Each row has a name. Each question is about the rows just above it.

[ 87  97  85 159 169 104 148 111 144  81 113 118]  K827
[ 87  97  85 158 168 104 150 112 142  78 113 120]  K222
[ 87  98  89 152 158 115 166 101 122  84 135 123]  K134
[ 87 104  82 139 183 107 155 107 123  95 122 116]  K616
[ 87 103  87 136 181 115 145 111 129  87 133  87]  K978
[ 87 105  78 145  78  78 163  95 133  78 119 121]  K417
Repeated in K417: | [78]
The value that K978 holds more than once: | [87]

[129 134 133 129 124 127 124 128 128 139 152 128 133 135 128 127 133 126
 138 140 135 127 128 156 129 127 150 127 128 125 124 126 130 122 137]  K616
[124 125 136 121 128 129 132 130 129 120  78 130 119 144 128 128 129 132
 131 121 123 113 126 104 128 128 139 125 128 124 130 129 121 129 103]  K118
[133 125 119 130 136 125 110 107 129 158 140 127 123 110 130 128 123 131
 123 136 134 148 128 125 124 126 127 126 129 128 141 127 120 104 123]  K417
[129 112 124 132 141 140  74 126 128 129 121 129 120 128 127 127 124 129
 120 144 140 123 128 129 125 129 104 126 128 125 119 129 130 133 119]  K827
[119 118 117 132 139 128 132 126 127 111 137 130 124 105 128 128 126 126
 122 130 132 132 127  99 127 129  92 126 132 130 134 131 130 120 116]  K222
[132 121 136 129 125 131 111 129 127 115 139 129 130 118 128 128 132 122
 124 119 119 123 126 139 130 128 170 133 131 128 129 130 121 120 138]  K733
[136 128 119 133 132 130 133 124 128 127 122 127 127 142 128 130 131 127
 124 142 133 134 128 109 128 129 128 128 127 130 131 128 119 146 123]  K978
[133 129 137 125 110 124  98 134 131 111  81 129 124 112 128 127 123 128
 133 122 121 126 130 107 129 129  77 127 126 130 123 126 121 132 123]  K44
[127 142 141 126 111 127 117 123 126 118 104 127 126 146 128 127 124 131
 123 145 127 134 130 102 131 127  98 124 130 130 127 129 128 120 115]  K287
[132 118 127 129 104 127 140 121 126 117 128 128 130 128 129 129 124 133
 112 122 122 135 127 117 131 129 135 129 129 129 132 130 132 109 113]  K134
[129 134 133 129 124 127 112 128 128 139 152 128 133 135 128 127 133 126
 138 140 135 127 128 112 129 128 138 129 128 131 136 129 118 141 147]  K980
[124 125 136 121 128 129 132 130 129 120  78 130 119 144 128 128 129 132
 131 121 123 113 126 104 128 128 139 125 128 124 129 126 130 116 121]  K990
Whose row is [124 125 136 121 128 129 132 130 129 120  78 130 119 144 128 128 129 132
 131 121 123 113 126 104 128 128 139 125 128 124 130 129 121 129 103]? | K118
Which row holds [129 112 124 132 141 140  74 126 128 129 121 129 120 128 127 127 124 129
 120 144 140 123 128 129 125 129 104 126 128 125 119 129 130 133 119]? | K827
The row with [129 134 133 129 124 127 124 128 128 139 152 128 133 135 128 127 133 126
 138 140 135 127 128 156 129 127 150 127 128 125 124 126 130 122 137] is | K616

[171 131 100  85  85 100 146 134 100  77] : K827
[171 146 134 146 146 134 146 127 100  77] : K990
[154 173 127 147 118 125 173 110  95 142] : K44
The value that K44 holds more than once: | [173]
Whose row is [171 146 134 146 146 134 146 127 100  77]? | K990
[154 173 127 147 118 125 173 110  95 142] is in which row? | K44

[133 129 113 123 127 132 131 131 125 136 125 134 130 124 132 128 123 129
 132 142 131 130 124 124 137 121 126 122 131 127 129 124 130 133 129] = K222
[134 132 139 126 129 140 128 125 133 128 119 125 118 141 127 135 120 137
 125 113 126 134 127 116 128 132 132 132 128 132 126 128 119 135 133] = K980
[134 129 114 123 126 128 129 131 125 135 126 128 130 125 131 127 123 130
 132 142 129 128 129 124 132 121 127 123 133 127 131 122 130 131 130] = K733
[123 132 125 128 119 116 124 124 127 122 120 121 122 132 128 125 125 134
 125 133 136 125 128 129 125 127 133 132 131 125 125 126 127 130 124] = K44
[135 135 141 125 125 138 123 125 138 131 118 120 118 145 131 141 120 140
 126  96 125 135 125 115 121 135 138 132 125 140 125 122 113 139 141] = K990
[130 129 141 129 131 131 141 121 145 121 128 134 118 142 121 124 129 128
 126  75 138 124 127 120 141 140 141 135 124 147 131 133 112 127 140] = K118
[125 130 119 127 119 125 123 123 125 121 118 122 125 132 128 125 126 138
 123 139 134 127 131 128 124 125 133 131 130 126 128 126 128 131 124] = K417
Whose row is [134 132 139 126 129 140 128 125 133 128 119 125 118 141 127 135 120 137
 125 113 126 134 127 116 128 132 132 132 128 132 126 128 119 135 133]? | K980
Whose row is [134 129 114 123 126 128 129 131 125 135 126 128 130 125 131 127 123 130
 132 142 129 128 129 124 132 121 127 123 133 127 131 122 130 131 130]? | K733
Where do [125 130 119 127 119 125 123 123 125 121 118 122 125 132 128 125 126 138
 123 139 134 127 131 128 124 125 133 131 130 126 128 126 128 131 124] appear? | K417

[110 180 135 161 117 139] = K134
[134 158 134 134 126 134] = K222
[120 150 115 157 121 140] = K417
[121 151 109 155 121 136] = K44
[121 154 113 156 117 140] = K616
Repeated in K222: | [134]
The row with [120 150 115 157 121 140] is | K417

[126  99  77 155 115 127 155 120 155  98 128 138 147] : K990
[129 132 131 124 131 133 132 130 119 126 132 124 129] : K978
[126 139 136 125 128 131 125 131 120 128 128 129 127] : K417
[130 127 147 119 135 130 123 137 104 128 130 120 129] : K827
[125 140 137 127 126 116 116 130 127 135 122 132 123] : K118
[130 128 120 134 125 104 125 133 139 126 128 126 133] : K287
[130 125 144 119 132 138 136 131 110 134 128 123 127] : K733
[128 122 147 123 124 132 132 137 117 133 120 130 135] : K616
The value that K990 holds more than once: | [155]
Where do [130 128 120 134 125 104 125 133 139 126 128 126 133] appear? | K287

[151 136  90 166 136] : K733
[111 188 103 189 111] : K118
[132 142 147 194  84] : K616
[ 87 146  77  84 144] : K980
[181  63 139 115  99] : K978
[101 107 126 185  95] : K990
[ 74 140 192 117 183] : K287
Repeated in K118: | [111]
Which value appears more than once in K733? | [136]

[128 165 145 120 164 157  98 117 128  83 111 128 106] : K980
[156 115  83 147 139 159 176 106 135  95 144 124 124] : K827
[100 114 162 149 114 159  95  95 142  95  95  84 165] : K417
[109 110 125  89 106 154 149  93 108 173 150  89  89] : K222
[119 125 165  80 112 112 153 105 115 127 101 155 123] : K287
[139 159 141 104  97 157 149  92 134 127 129 100  97] : K978
The value that K827 holds more than once: | [124]
Repeated in K287: | [112]
Repeated in K978: | [97]
Which value appears more than once in K980? | [128]
Repeated in K222: | [89]
[128 165 145 120 164 157  98 117 128  83 111 128 106] is in which row? | K980

[140 131 141 117 139 145 140 152 123 154 129 132 101 133 132 125 113 122
 119 131 128  98 129 144 138 162 151 111 129 125 135 122 113 132 123] -> K118
[140 131 141 117 139 145 140 152 123 154 129 132 101 133 132 125 113 122
 119 131 128  98 129 152 138 141 151 116 131 125 132 122 115 132 123] -> K222
[159 125 141 115 139 138 145 117 123 149 127 125 121 138 132 116  84 106
 118 132 128 118 129 144 138 149 151 116 131 125 122 122 106 132 119] -> K417
[122 131 141 108 139 144 140 132 115 131 129 137 116 103 132 121 113 126
 119 145 128 118 145 143 135 149 151 116 146 137 117 121 107 122 123] -> K827
[159 125 141 115 139 138 145 117 123 134 127 125 145 138 132 123  84 106
 118 142 128 108 129 148 138  98  95 116 123  90 117 149 112 124 123] -> K980
[122 132 141 120 118 136 140 132 116 134 129 132 116 133 139 110 122 126
 119 131 118 112 129 144 138 149 116 116 125  92 122 149 106 132 122] -> K44
[122 141 141 114 139 138 126 147 123 134 129 134 116 108 120 133 107 128
 153 122 139 118 129 144 138 149 151 103 131 135 135 122 101 143 123] -> K990
[140 131 141 117 139 145 140 152 123 154 129 132 101 133 132 125 113 122
 119 131 128  98 129 144 138 162 151 111 129 125 125 122 107 111 123] -> K733
[ 99 125 141 117 131 111 140 152 123 134 100 132 116 137 111  74  89 106
 119 131 148 123 129 144 138 149 178 116 146  89 122 122 115 132 123] -> K134
[122 145 141 132 120 138 152 132 123 121 129 137 121 133 152 121 128 126
 119 124 128 123 115 127 138 162 151 116 131 138 122 123 106 132 118] -> K287
[102 123 141 153 139 138 140 126 123 132 129 118 116 133 135  76 113 128
 153 137 153 118 129 112 153 122 151  95 131 138 122 122 107 143 123] -> K978
[122 131 141 117 126 138 140 132 110 134 129 131 111 133 143 112 122 126
 119 145 111 101 145 144 138 149 126 116 131 100 118 142 107 132 123] -> K616
Whose row is [122 141 141 114 139 138 126 147 123 134 129 134 116 108 120 133 107 128
 153 122 139 118 129 144 138 149 151 103 131 135 135 122 101 143 123]? | K990
Whose row is [ 99 125 141 117 131 111 140 152 123 134 100 132 116 137 111  74  89 106
 119 131 148 123 129 144 138 149 178 116 146  89 122 122 115 132 123]? | K134
Whose row is [159 125 141 115 139 138 145 117 123 149 127 125 121 138 132 116  84 106
 118 132 128 118 129 144 138 149 151 116 131 125 122 122 106 132 119]? | K417
The row with [122 131 141 108 139 144 140 132 115 131 129 137 116 103 132 121 113 126
 119 145 128 118 145 143 135 149 151 116 146 137 117 121 107 122 123] is | K827

[124 115 124 121 125 154 141 131 105 173 129 147  78 152 112 124 131 159
 144 107  96 126 128 112 110 147 114 130 100 160 133 134 109 156 129 112
 123 112 159 160 177 146] = K118
[124 115 124 121 125 154 141 131 105 173 129 147  78 152 112 124 131 159
 144 107  96 126 128 146 110 147 114 130 100 160 133 134 109 156 129 112
 123 112 112 160 177 146] = K222
[103 157 126  97 158 140 142 104 135 124 129 131 132 109 133 109 142  99
 140  63 115 126 128 156 170 123 140 128 138 127 102 133 143 127 142 162
 115  99 129 124 139 146] = K417
Which row holds [103 157 126  97 158 140 142 104 135 124 129 131 132 109 133 109 142  99
 140  63 115 126 128 156 170 123 140 128 138 127 102 133 143 127 142 162
 115  99 129 124 139 146]? | K417
Whose row is [124 115 124 121 125 154 141 131 105 173 129 147  78 152 112 124 131 159
 144 107  96 126 128 112 110 147 114 130 100 160 133 134 109 156 129 112
 123 112 159 160 177 146]? | K118

[139 180 136 126 139 180 139 139] : K616
[106 147 132 132 132 132 132 132] : K222
[134 130 142 115 118 134 145 119] : K287
Repeated in K222: | [132]
The value that K287 holds more than once: | [134]
Whose row is [134 130 142 115 118 134 145 119]? | K287
Which row holds [106 147 132 132 132 132 132 132]? | K222
Whose row is [139 180 136 126 139 180 139 139]? | K616

[141 120 110 114  92 137 119 114 161 134 144 120 121 113 147 128 141 138
 123 121 103 100 137 125 147 140 117  86 121 144 156 154 109 131 139] -> K44
[142 120 110 114  94 136 119 117 165 134 142 139 121 111 148 128 140 138
 123 122 101 102 136 125 147 142 118  91 121 145 160 151 110 131 139] -> K417
[125 103 126 126 115 136 126  80 126 101 141 134 141 132 126 112 131 139
 138 126 133 116 134 139 159 120 122  99 138 126 104 151 124 118 145] -> K616
[136 146 126 114 133 126 119 164 153 150 122 120 117 119 135 140 129 121
 120 126 117 132 127 119 107 140 128 145 120 133 156 114 127 136 116] -> K990
Which row holds [125 103 126 126 115 136 126  80 126 101 141 134 141 132 126 112 131 139
 138 126 133 116 134 139 159 120 122  99 138 126 104 151 124 118 145]? | K616
Whose row is [141 120 110 114  92 137 119 114 161 134 144 120 121 113 147 128 141 138
 123 121 103 100 137 125 147 140 117  86 121 144 156 154 109 131 139]? | K44
Whose row is [142 120 110 114  94 136 119 117 165 134 142 139 121 111 148 128 140 138
 123 122 101 102 136 125 147 142 118  91 121 145 160 151 110 131 139]? | K417

[102 109  78 114 120 111 171 122 116 108] : K417
[108 171 122 131 176 106 132 132 110  89] : K287
[ 94 138 119 119  79 119 119 167 170 167] : K222
[137 104 176 114 126 126 139 170 147 137] : K978
[158 110 102 166  95 167  94 128 141  82] : K733
[ 89 147 106 131 156 154 149  91 154 123] : K980
[ 97 133 144 150 117  85 141  86 119 165] : K118
[133  96  83  93  93 167 174 135 113 127] : K44
[144 105  86 114 141 136  81  97 156  79] : K616
[171 126 170 106 113 168 126  95 101 159] : K990
[ 86 115 176  87 154  94 143 169  86 153] : K827
Which value appears more than once in K990? | [126]
Repeated in K980: | [154]

[120 134 102 128 131 126 140 107 127 121 115 122 141 124] = K222
[135 117 106 140 114 131 131 104 173 142 129 152 152 143] = K733
[135 130 124 133 122 138 131 143 128 132 133 116 147 114] = K827
[153 120 141 140 111 145 125 158 150 144 146 123 152 114] = K134
[140  66 148 174  66 164 101  66 136 108 109 112  98 105] = K118
[145 128 159 159 107 136 121 129 100  81  90  88  81  86] = K978
[123 128 106 127 124 132 132 123 143 141 134 137 151 136] = K616
[137 118 107 129 123 127 142 102 169 143 131 147 153 141] = K287
[155 126 159 126 139 126 126 149 117 122 159 159 125 126] = K417
Whose row is [145 128 159 159 107 136 121 129 100  81  90  88  81  86]? | K978
Whose row is [140  66 148 174  66 164 101  66 136 108 109 112  98 105]? | K118
The value that K118 holds more than once: | [66]

[125 190 169 169]  K134
[ 71 162 118 120]  K616
[ 93  93 123 143]  K118
[120 142 103 116]  K222
Repeated in K118: | [93]
The value that K134 holds more than once: | [169]

[ 76 138 135 147 147 152] : K134
[102 157 121 149 141  81] : K733
[151 166 165 170 176 161] : K980
[180 151 118 151 138 151] : K287
[130 166 177 130 151 177] : K616
[115 138 126 177 119 144] : K978
[138 146 164 109 134  99] : K222
[ 76 138 135  94 104  86] : K417
The value that K287 holds more than once: | [151]
Repeated in K134: | [147]
Whose row is [ 76 138 135  94 104  86]? | K417

[132 132  95 132 179 132] -> K733
[156 125 173 119 101  95] -> K44
[ 84 148 156  66 188 153] -> K287
[191 174 127  97 128  65] -> K978
[126 151 182  81 111 192] -> K616
[ 98 119  98 119 100 101] -> K990
Which row holds [132 132  95 132 179 132]? | K733
Which value appears more than once in K733? | [132]
Which row holds [ 98 119  98 119 100 101]? | K990

[109 112 156 110 142 124 149]  K222
[126 128 111 129  90 124 128]  K980
[131 132 126 117 134 131 144]  K978
[178 126 146 125 120 122 142]  K417
The value that K980 holds more than once: | [128]
The value that K978 holds more than once: | [131]

[117 115 121 154 127 101 166 123 130 120 140 107 102 140 123  99 142 138
 114 139 120 115 146 118 122 109 163 117 120 109 164 147 159 113 173 104
 127] = K990
[126 134 119 128 133  88 116 129 134 118 106 120 131 102  96 134 163 128
 120 116 132 114 116 142 127 142 139 127 125 106 115 116 111 154 142 130
 145] = K980
[112 118 113 145 128 102 160 113 136 118 147 104 110 134 120  98 141 134
 110 143 121 109 147 121 129 113 156 118 112 107 177 152 156 115 183 103
 127] = K827
[126 134 119 126 133  98 120 130 131 119 109 121 132 107 102 134 156 127
 120 118 131 117 118 139 129 139 138 127 125 112 119 119 115 150 141 130
 143] = K417
[132 133 126 122 127 125 133 125 127 130 134 130 129 127 129 139 133 126
 120 132 130 126 134 133 127 128 135 130 128 135 124 130 128 130 133 131
 116] = K287
[126 132 120 127 129 114 126 131 126 126 122 125 132 124 123 135 141 124
 123 124 131 123 130 135 132 134 134 128 127 120 127 127 130 135 135 130
 134] = K978
Whose row is [126 134 119 128 133  88 116 129 134 118 106 120 131 102  96 134 163 128
 120 116 132 114 116 142 127 142 139 127 125 106 115 116 111 154 142 130
 145]? | K980
Whose row is [117 115 121 154 127 101 166 123 130 120 140 107 102 140 123  99 142 138
 114 139 120 115 146 118 122 109 163 117 120 109 164 147 159 113 173 104
 127]? | K990

